The three nearest rows among all rows above each row, by straight-line distance, nearest first (none for the first four rows)
0: [  8.2  -4.0  -9.6 -24.8 -26.1 -10.2  -6.8 -23.2  -2.9  24.5   1.8  42.9
  26.1  69.9  18.4   3.4  -9.7 -11.2 -20.1 -11.9  11.1  -1.4 -14.3   8.2
  10.5   9.5  -0.3 -18.5  -2.8 -19.6  -0.4 -26.4]
1: [ 13.9  -3.5 -34.4 -21.0   5.5   7.2   1.5  20.3   8.6 -21.0  -4.7 -10.9
  11.9  33.0  15.8  -5.3  -1.4  11.5   4.9   9.6  21.1  11.8   9.3 -11.2
 -12.3  -3.9   2.6  20.2  -1.1 -10.4  -3.0   3.5]
2: [ -0.9 -10.1  -4.6 -35.8 -15.4 -14.4   4.6   5.5   6.9  33.8  -2.1  15.2
 -46.1 -56.6 -84.4  -4.0  -1.2   9.8  -1.7  25.2   6.2 -28.0 -13.4  -2.2
  -1.1  15.3  21.7   8.8  19.5  -2.3  -1.4 -40.4]
3: [ 27.1  -8.5   2.6 -30.4 -30.7  -8.4   2.7 -26.5 -29.0  52.3   7.7  67.6
   1.5  45.2 -54.3  -0.9 -20.7 -21.8 -46.4  -4.4  18.1   1.6 -14.1  22.5
  13.4   7.8 -25.6 -19.8   6.9 -28.5   4.6 -38.8]
4: [-13.0  -5.9 -22.6 -20.0 -18.9  -5.8 -15.2  20.1  21.4  -0.9  13.8 -47.8
 -18.5  62.8  64.2   3.3  17.7  11.5   9.5   2.4 -14.9  -3.1   1.4  -1.8
   5.9 -27.4 -28.5  -3.9 -34.0  28.3  -0.9  17.6] => 1 0 3
5: [  5.0   2.5 -24.7 -27.4 -22.4  -7.1  -5.0  11.2  11.1  28.3  18.6   8.9
  -0.4 -31.7 -43.4   9.9 -10.5 -11.2  25.3  10.9   3.4   8.8  -5.1 -13.3
 -18.9  -2.1  20.0  39.6  -3.2  17.1  12.3  -0.7] => 2 1 0
6: [  7.0   2.9   0.3  -2.3 -12.6 -24.3 -17.4 -25.4 -13.3 -32.0 -11.1 -18.0
 -33.8  24.7  17.4  -4.9  38.5   7.3  17.2  28.1  12.5  30.3  17.3   7.0
  -7.3  -7.2 -12.0  -4.4  -4.2 -14.1  -1.5  -9.9] => 1 4 0
7: [ -8.1  -5.5 -20.8 -12.5 -24.7 -22.6   6.5  -5.1   4.8  17.7  13.8  20.1
   1.3   8.3 -15.2   2.8   4.5   1.6  26.0   7.8   3.6  -1.7  -1.3  -1.5
 -20.1 -15.6  -9.4 -16.7  -2.0  20.7   6.7   7.2] => 5 1 6
8: [ -4.4  12.1  -6.2 -12.7 -22.2 -17.7  -8.4 -11.8 -20.6  -4.1  -0.7  34.4
  67.8  93.9  66.3  -0.7  14.7   0.6  13.9  -9.6  14.2 -12.6 -11.9  -6.5
  -1.7  -4.9   2.1  21.3  -4.0   7.4  -0.9 -26.1] => 0 1 7
9: [  2.9 -26.4 -16.5  -1.4  11.0  20.6   8.9  -6.9 -20.6  -5.1   9.4  27.2
 -31.3 -59.2 -28.9   6.4  22.3 -11.8  -4.0  -5.3 -13.7   2.7 -12.5 -12.7
  -1.4  -4.6  40.8  14.1  -3.2 -19.2  -4.6 -21.8] => 5 2 7
10: [ 11.8 -11.2 -25.2 -31.3 -11.1  17.0  32.2  14.3 -15.5  -5.5   8.3  22.6
   2.0 -10.5 -79.8   4.8   5.7  -4.8  -0.1  -7.2   4.6  -2.2  -0.6   5.8
   7.0  -4.8 -35.4 -15.7  20.6   1.8  14.7 -46.6] => 7 2 5
11: [ 10.0  -1.0  -9.3 -25.5 -19.8 -26.3   3.9 -15.5  -8.0  14.7  -2.6  38.6
  58.8  66.3  14.7   1.3   8.9  -4.4 -34.2 -14.8  -7.9  -0.5   0.7   4.2
  16.5   6.9  11.9  -9.1  -8.5 -14.2   6.6 -26.0] => 0 8 3
12: [  4.3  -3.1 -40.3 -34.2  -7.1 -11.9  12.7  17.5   9.3 -24.1 -20.2 -40.3
   7.1  33.2  50.3   7.9  -0.5  14.9  13.6  -1.9  11.6  10.6  16.6   4.2
 -15.4 -12.9   9.7  13.8  -2.1  -9.8 -11.7  -2.0] => 1 4 6
13: [ 15.2 -13.4  -8.3 -18.0   1.1 -16.4  -3.1 -31.5 -20.2 -17.5  -5.0  33.6
  14.7  50.8  20.1   7.0  13.7  -3.6 -13.1  -2.3   2.2 -22.6   2.9   2.9
 -10.6   2.2  -5.9  -0.8  16.5 -19.8  25.8  -1.3] => 0 11 1
14: [ 15.6   9.0 -13.3  -9.9  -5.4 -15.1 -13.6 -27.5 -22.8 -14.7  -9.8   7.9
  -3.4  67.4  41.2  32.0  24.3   7.9   2.6  17.1   2.6  -1.7 -13.0  13.2
 -17.3  -6.8 -17.9   3.7   1.2  -4.6   7.7 -12.8] => 13 6 0
15: [ 12.3  -7.7 -11.4 -15.9 -10.0 -20.9   7.8  16.0 -13.5  42.0  -0.2 -20.7
 -51.3 -54.0 -21.8   3.3  22.4   0.3  -0.4   3.3  11.5 -14.6  -3.4   1.3
   8.7  13.1  18.7   2.8  15.9  -0.3  -3.2  -9.5] => 2 9 5
16: [ 14.8  21.8   2.8   2.6  -9.2 -12.2 -23.4 -11.0   6.5 -31.6 -10.5 -45.8
 -12.3   0.6  46.8   2.5  24.0  28.2  32.4  17.6   4.0  23.9   1.9  -9.7
  -1.8  -6.6   1.0  -9.8 -32.3  -2.1 -19.3  -4.6] => 6 12 1
17: [ -2.9 -22.7 -24.1 -27.5   6.3  20.6  -3.0   4.1   0.3 -12.4  17.5  31.0
   7.9 -28.6 -34.7  -1.3  13.0   5.2   0.1  -6.8 -14.3  -1.7   4.5  -4.8
 -15.4 -11.9  20.4  43.1   9.5   3.2 -21.7 -36.5] => 9 5 10
18: [  8.8   7.3   3.5 -24.2  -9.9 -22.7  -3.9   0.4 -10.4  12.4  10.3  32.5
  48.5  78.0  -5.4  -5.5 -20.6 -11.7 -27.2  -4.6   6.2  15.3  -4.6  22.8
   1.1   4.2  -8.2 -14.8   1.9  -1.2 -18.3  -8.2] => 0 11 13
19: [  9.2  -6.7 -26.4  -5.6   1.9  -1.9  17.0  12.9  -3.9 -30.3 -13.2 -16.4
  16.1  53.5 -17.0 -20.2 -21.7   9.5  22.5  19.0  17.5  -3.6   2.0   2.1
   7.5  -4.4  -9.4 -17.3 -19.5   1.6   8.6  39.0] => 1 7 12
20: [ 18.4  15.8   4.3 -12.8  -7.9 -14.0  -2.6 -23.2 -14.2 -18.6  13.8   7.7
  44.2  99.9  76.2  10.2   4.9   2.1  20.2  -3.5 -11.4 -18.4  -8.1 -11.0
 -14.0 -20.0  -5.6  15.0  -3.2  10.5  -2.3   3.7] => 8 14 13
21: [  8.6  -5.2 -27.2 -21.8 -21.3  -2.9  20.9  25.0  37.2  22.0   4.6 -30.9
 -37.1  18.2  41.0  11.1  14.0 -10.2  -3.0  10.9  -6.9   2.5  20.6  -3.0
  20.3 -23.2 -20.6  -5.9 -10.6  10.9   1.6 -15.9] => 4 12 1
22: [ -1.5  10.6  -1.5  -8.0   4.6 -15.3 -12.5 -10.1 -18.0 -31.2   5.8 -15.6
 -31.6  -7.1   9.9  13.7  28.0  11.4  33.0   9.7  12.9  12.7  -9.1   0.9
 -11.7  -0.4 -11.4 -15.3  -9.3 -10.1 -23.0  -0.6] => 6 16 7
23: [  4.4 -10.5 -11.1 -15.7 -25.5 -18.4  -3.5  -5.2  28.9  24.2   4.8   2.4
 -14.8 -50.5 -37.3  -2.2   3.5  19.0   4.1   1.6 -15.9 -30.6   4.7 -11.3
  13.2  33.8  30.6  16.4  -3.0  -2.5  -1.9  -3.4] => 15 2 5
24: [ 15.9   1.9  -6.3 -26.3  -6.0 -16.7  -0.6 -23.1  -7.2  15.9  -3.3  46.2
  41.4  45.1 -18.5  -9.6 -14.5 -15.6 -16.8 -14.9  14.7   2.2  -1.0   7.9
  18.8   5.4  -8.8  -5.8   5.7 -19.5  -4.8 -23.3] => 0 18 11
25: [  5.3   4.6  -8.3  -7.4 -20.4  -9.9   7.6 -17.1 -17.9 -22.7 -12.9 -23.4
  -6.9  30.5  25.7  -3.2  25.7  20.2  10.6  23.9 -13.4   7.4  17.6  -1.3
 -13.3 -22.9  -9.9  -5.0   7.5 -13.5  -5.0 -15.0] => 6 14 22
26: [  6.4  -4.6  -4.9  -5.8  -5.1 -20.9 -11.3 -24.1 -27.5 -27.7 -31.9  -5.9
  20.2  38.9  58.1  13.2  17.4  23.6  21.8   6.8   0.9  12.0  -8.2   2.8
  -0.8 -23.6 -17.8   1.9  18.4  -2.3   8.9   5.2] => 14 25 13
27: [ 10.7  -8.0 -29.6 -20.0 -16.7  -0.7   4.3   9.6   0.7  10.2   0.6 -40.3
 -33.1   5.5  29.4   2.6   2.2   1.9 -10.5 -17.9   0.1  20.5   9.5  24.2
   1.6 -13.9 -20.0  -3.7 -10.5   0.8  -4.8 -14.2] => 21 12 25
28: [ -2.6   5.3 -13.3 -18.3 -30.8 -24.3 -14.7  15.0  23.4  35.3  14.8  18.6
  19.6 -15.2   1.2  -2.1   8.4   2.6  11.5  18.7 -13.0  -9.4   3.3  -6.4
  -7.0  -6.1  -5.5  21.6  15.4  29.7   1.8  21.3] => 7 5 23
29: [  4.2  -5.8 -17.1 -23.8 -12.7  -9.2   1.9   8.2   6.7  20.9   9.4 -19.6
 -32.7 -26.2 -30.6  -7.7   5.7   2.8  14.2   3.9 -14.9 -20.5   4.5  11.0
  12.4   7.6  10.7  21.8  -6.5   1.4 -14.8  -5.8] => 23 15 5
30: [ 11.6   4.0  -4.7 -12.7  -6.8 -16.5 -19.8 -15.9  -7.5 -52.1  -1.0 -37.7
 -41.2 -30.8  10.0  14.3   2.6   8.1  26.3  31.7   3.6  43.0   5.2   0.2
  10.4  -1.1  -6.8 -21.4 -10.4   1.4 -12.7 -22.9] => 22 16 6
31: [ 12.7  -7.2   1.6  -5.8 -19.9 -25.5 -16.4  -7.2 -21.3 -40.7   2.8 -27.3
  -6.1  53.0  66.1  12.9  14.5  16.7  18.3  25.0  -5.3  10.6   7.2 -12.2
  -7.1 -14.0 -23.9  -9.3  -9.2  11.4   6.3  15.4] => 26 25 14
32: [ -6.0 -14.2  -5.9 -11.3 -23.4 -16.4 -13.0  -7.1   6.9  21.0  10.9  53.5
  30.1  -6.1 -33.5  11.1 -16.8  -2.3   0.8  -2.2  -2.6  18.8  13.4   6.8
  -2.5 -11.3 -18.0 -25.7   0.4  -4.1  11.9  13.4] => 7 24 28
33: [ -3.2  -1.5 -15.0 -13.4 -21.9 -14.3  -9.4  -9.2   2.8  41.6  12.3  58.0
  39.7  44.1  14.4  -1.7 -18.2  -9.0  -3.3  -7.7  -9.9   5.7   8.0  -8.1
  15.1  -9.2 -26.9 -20.6 -13.8 -13.2  15.7 -19.9] => 0 24 11
34: [  3.9  -7.2 -30.0 -15.9 -31.8 -11.0  -6.3  16.0  19.5  23.8  20.0 -16.8
  -6.5   1.2  27.4 -14.9  34.1  17.0  42.6   5.2  -5.8  -4.6  -3.6 -16.6
  -5.4 -26.6  22.3  21.6  -6.5  24.4 -13.8  -5.4] => 28 7 29
35: [ -4.7   2.6 -11.2 -10.0 -14.4 -35.4 -17.5 -21.2 -30.6 -43.5  -9.5   2.0
  27.9  37.1  25.4   3.3  19.3  11.6  29.3  18.6  12.9  -0.7 -20.5  -4.7
 -11.2  -7.3 -17.2 -16.6  -1.6  -9.9   3.1 -14.2] => 26 14 25
36: [  5.1 -10.0 -34.6 -30.1 -12.6  10.2  25.9  25.7   2.7 -11.9 -18.6 -10.5
  -0.1  37.1   7.3  -4.7 -21.3  -8.8  -6.8  18.6  -2.9  25.9  -4.9  -6.4
  -3.3  -8.1   6.8  -4.0  12.7 -25.3  -8.8   5.2] => 1 12 19
37: [  3.0   5.8  -5.2   0.3  -4.8 -24.3 -18.7   3.0 -16.8  -1.0 -17.7 -24.0
  -1.3  64.6  78.5  13.6  37.1  33.0  31.4  24.8  -1.3  -4.2  -9.6  -9.1
  -5.6 -21.5 -41.1 -12.7  -5.0  -2.2 -11.2  14.1] => 31 26 14
38: [ 14.8  -5.0 -11.5 -16.9  -7.8  -0.3   5.9  18.5 -18.5  12.4 -16.5 -11.3
 -20.0  40.7 -13.2  -0.3  -5.4 -12.1 -23.9   3.5  25.2  14.3  -3.4  -1.8
  -5.1  11.8   0.5  -0.3  18.1 -11.1  -4.6 -38.7] => 36 1 27
39: [ 17.0   5.9 -11.0 -12.4 -27.8 -25.4 -11.8  -4.4  -0.3 -12.3   9.4  46.6
  75.6  50.4  52.2  -6.6  10.7   3.6 -21.3 -16.5  -8.5  -5.3 -11.6  -3.4
  -0.1  12.3   4.0  11.9  -1.6  -2.1  -7.8 -16.8] => 11 8 0
40: [ -3.5  -6.3   8.9 -14.4 -19.9 -21.0 -11.9 -11.3 -18.1 -31.5  -3.9  -5.8
   2.6 -31.7   2.6  -3.7   8.1  12.0  34.4  13.1   3.7  27.4   3.8   2.4
   2.4  -1.8   5.2 -11.5  -5.7  -6.2 -22.2   4.9] => 22 30 6
41: [  1.3  12.5  -2.2 -19.5 -17.4 -20.1 -14.1   2.9  21.3  16.8  19.0  41.2
  33.2  73.4   3.8   3.4 -17.4 -14.3 -23.9   1.5  -3.7  13.9  10.9  -6.2
  -6.1 -32.5 -25.9  -7.6 -21.0 -15.1  -1.3   5.1] => 33 18 0
42: [ 25.1  10.2 -11.9 -18.4 -11.8 -17.2  -2.5 -22.3 -31.8 -11.4 -11.7   2.3
 -17.8  47.9  27.4  -7.0  21.1   2.8  21.8  -2.0   4.6  -1.4   1.1 -11.9
 -15.7 -11.6 -24.1  -1.5  -0.9 -19.8  17.0  -6.6] => 14 25 13
43: [ 12.3 -17.9 -18.3 -10.5  -4.7  10.5  18.8   1.5 -17.9 -12.8  -1.1  17.6
  19.0  23.5 -18.1  -5.0 -22.4  -7.6 -15.7  22.3  12.4  -5.5 -11.7  12.5
  -2.3  11.1  -1.8  -9.8  -3.5 -11.6  -2.9  26.0] => 19 36 1
44: [-16.0  -6.4 -32.2 -24.1 -21.1 -22.0  -8.4  -7.5  23.5  25.3  -0.4  21.2
  38.2  21.3  10.7 -10.6  -8.6  -9.7  15.2   9.7  -2.6   0.1  18.9 -10.6
 -19.5 -42.6 -10.6  -0.4   1.5  24.3  17.1  33.6] => 7 28 32
45: [  9.6 -18.7 -21.3 -24.3 -15.9   9.5  14.5   5.7  -0.3  -7.1  -6.5  10.8
  32.5 -26.7 -43.0 -13.9  -2.9  15.3  21.2  15.5   5.3 -15.9 -12.0   7.2
  11.6   9.7  -9.4 -19.0  18.7  12.7   0.3  10.7] => 43 7 10
46: [ 17.7   4.0  -9.6 -24.9 -10.7 -16.6  -1.0 -28.9 -31.9 -33.9 -13.9 -11.7
 -34.0 -22.6 -15.4  -6.4  11.6   0.8  19.7  18.7  13.9  16.8  -0.4   7.1
  -2.4  21.1 -30.9 -15.4  -0.2 -16.6  -8.0  -0.1] => 22 40 30
47: [ 11.5  14.4   4.3  -2.5 -32.5 -30.4 -12.1 -23.1 -15.7 -20.4  -4.5 -10.6
   9.4  50.8  54.4   6.6  17.2  12.2  12.5  23.6  14.6  10.1  -2.9   1.1
 -10.6 -23.0  -8.2 -14.0  -0.7   6.0  10.4  10.1] => 31 26 14
48: [ 16.2  -7.6 -14.8 -16.1 -31.0 -15.3  -1.1 -11.8   5.7  32.8  21.1  38.2
  51.7  49.3  17.2   7.3 -31.8  -5.1 -18.4   2.9  -9.0  -6.0   0.3  16.4
   9.1   1.3 -20.0 -17.4  -5.0 -10.2  -8.7 -16.4] => 33 0 18
49: [ -3.2 -10.0 -34.8 -16.2 -14.3   6.4  18.1  10.7  13.5 -27.1 -14.9 -24.6
  14.6  71.7  10.3  -2.3  10.3  -3.4  16.9  29.2   1.3   9.8   2.0   2.5
  -2.5   0.6   1.1  -2.5 -21.8   0.8  -6.4  34.1] => 19 1 36
50: [ 12.3   5.6   0.2   3.5 -10.0 -26.8  -0.8 -15.1 -13.5 -18.4 -21.9 -14.7
 -15.7  56.8  37.4  -4.1   6.2   5.2  38.1  31.1  -2.1   9.5  -1.7   2.4
 -15.6 -31.1 -20.2  -0.9   0.7  -5.3  -3.4 -12.3] => 25 47 42
51: [ 13.0   1.1 -13.5 -26.4 -18.6 -19.9  -6.6   6.0  25.1  36.0   9.2  51.7
  27.6  10.5 -10.8  15.1 -16.0 -13.5   2.4   9.2   2.2   7.6  -6.4 -12.8
 -16.1 -16.5 -15.3   0.1   3.3   5.4  10.5  11.5] => 32 7 28
52: [ -6.0  -5.6 -24.4 -18.6 -14.0   4.8   1.6  17.8  -6.9  -1.4 -21.3   5.6
   1.0  29.4 -14.6   0.3 -21.4 -11.9 -21.4  24.6  10.3   6.6   1.3  -3.3
 -12.7   1.7   5.3   8.0  -0.2 -22.5   1.4   1.3] => 36 43 38
53: [  6.6 -17.7 -33.7 -24.3  -3.3  19.1  15.0   5.6 -14.9  -3.7   3.9  43.0
 -18.5 -70.2 -63.8  12.3  19.0   9.6 -15.4   4.1  12.3   2.3  -2.4  11.3
 -12.7   9.0  31.7  18.3  18.2 -35.8 -15.9 -33.3] => 9 17 2
54: [  6.4  10.1   1.1  -2.9  -8.2 -19.2  -3.6 -13.5 -11.0 -34.5 -10.6  -0.3
  13.8  28.1  39.8  -1.1  18.9   6.0  41.7   5.8   8.7   8.4  -1.5 -15.2
 -11.1 -17.7 -30.2  -8.5  -3.7  -2.3  -3.4  -6.2] => 35 50 26
55: [  4.0  -7.3 -37.5 -21.5 -20.6  25.9   8.1  17.2 -17.7 -19.8  -9.1   0.5
  27.4  -2.3 -25.7 -10.6 -25.8  -2.9   8.1   3.2  16.8  -7.2   0.2  -5.4
 -14.9  17.8  19.7  -3.7   7.5  -3.4   6.0  32.0] => 43 45 52
56: [  8.0   3.6 -14.6 -15.9 -13.2 -13.8   0.9  -5.3  -4.0  35.9  13.0  54.9
  13.8 -15.9 -46.6   7.2 -14.6  -5.6 -13.0 -10.2   4.5   3.2  -8.8  -6.7
 -27.6 -16.0  -6.8   2.5   7.3   6.4  21.7  15.9] => 51 32 7
57: [  8.9  -8.3   2.0 -15.8  -6.6 -30.1 -15.0 -21.8 -15.2   8.8  -3.1  42.4
  35.5  74.8  28.3 -14.8   3.9   2.2 -25.7   1.7 -17.9 -23.6   3.5   7.7
   6.3  13.7   6.6  -7.9   5.6 -11.6   2.4 -17.9] => 11 0 13
58: [  8.0 -10.3  -2.0 -19.7 -12.1 -15.2  -1.4 -15.8  -8.0  42.1   6.4  49.8
 -43.1 -52.9 -68.0   2.4   3.1 -10.8  -6.7 -12.7  -0.6  -9.4  -2.4  -1.1
  -2.8   1.5  -8.8  -4.6  24.6   2.6   9.6 -27.6] => 2 56 15
59: [ -0.8  -6.0 -36.8 -27.8 -10.4  12.5   0.4   2.5   7.1 -36.2   3.0  -8.9
  73.6  38.4  26.6  -2.6   3.2   7.6  41.0  10.7 -16.2   9.4  12.9   0.2
  -5.4  -4.3   6.5  -5.2 -14.6  30.6   7.0  63.4] => 49 19 44
60: [ 25.4   9.1   5.3 -13.8   0.0 -24.6 -10.7  -8.1 -24.6  -3.1 -13.7 -61.4
 -72.7  65.5  19.3  16.1  24.7   2.4  28.0  40.1   0.0  11.3  -2.8   9.0
  -1.9 -23.1 -33.8 -20.4 -37.5 -14.1 -16.3 -48.7] => 50 6 25
61: [ -2.5   1.5  10.7 -12.6   4.3 -14.7   1.1 -19.2 -32.9 -35.0 -14.2 -37.5
 -44.1 -49.6 -50.0   1.3  10.1  -8.4   4.6   9.1   3.8  20.9  -1.4   8.7
   8.3  26.9  -0.3  -7.3   4.9 -15.6  -6.1 -21.3] => 46 30 40
62: [ -4.9  18.8 -27.7  -9.5 -30.3   5.0   1.7   6.9  19.7  33.9   7.0 -15.1
 -32.5 -27.2   1.7 -16.0  16.3   8.3   7.4  -7.9  -2.6 -28.4  -0.9   4.5
   1.9  16.8  23.6   9.6 -10.4 -15.5 -13.7  -7.8] => 29 23 15
63: [  8.4 -10.5  -3.2 -30.9 -22.3 -22.5   1.7  -1.7  23.7  43.3   9.8  24.9
 -18.2 -52.8 -55.0  -6.7   2.6 -13.7  -8.6   8.4  -9.2  10.9   1.6   2.8
  -0.5   2.9   4.3   9.3  31.1   4.0  19.6 -13.5] => 58 2 5
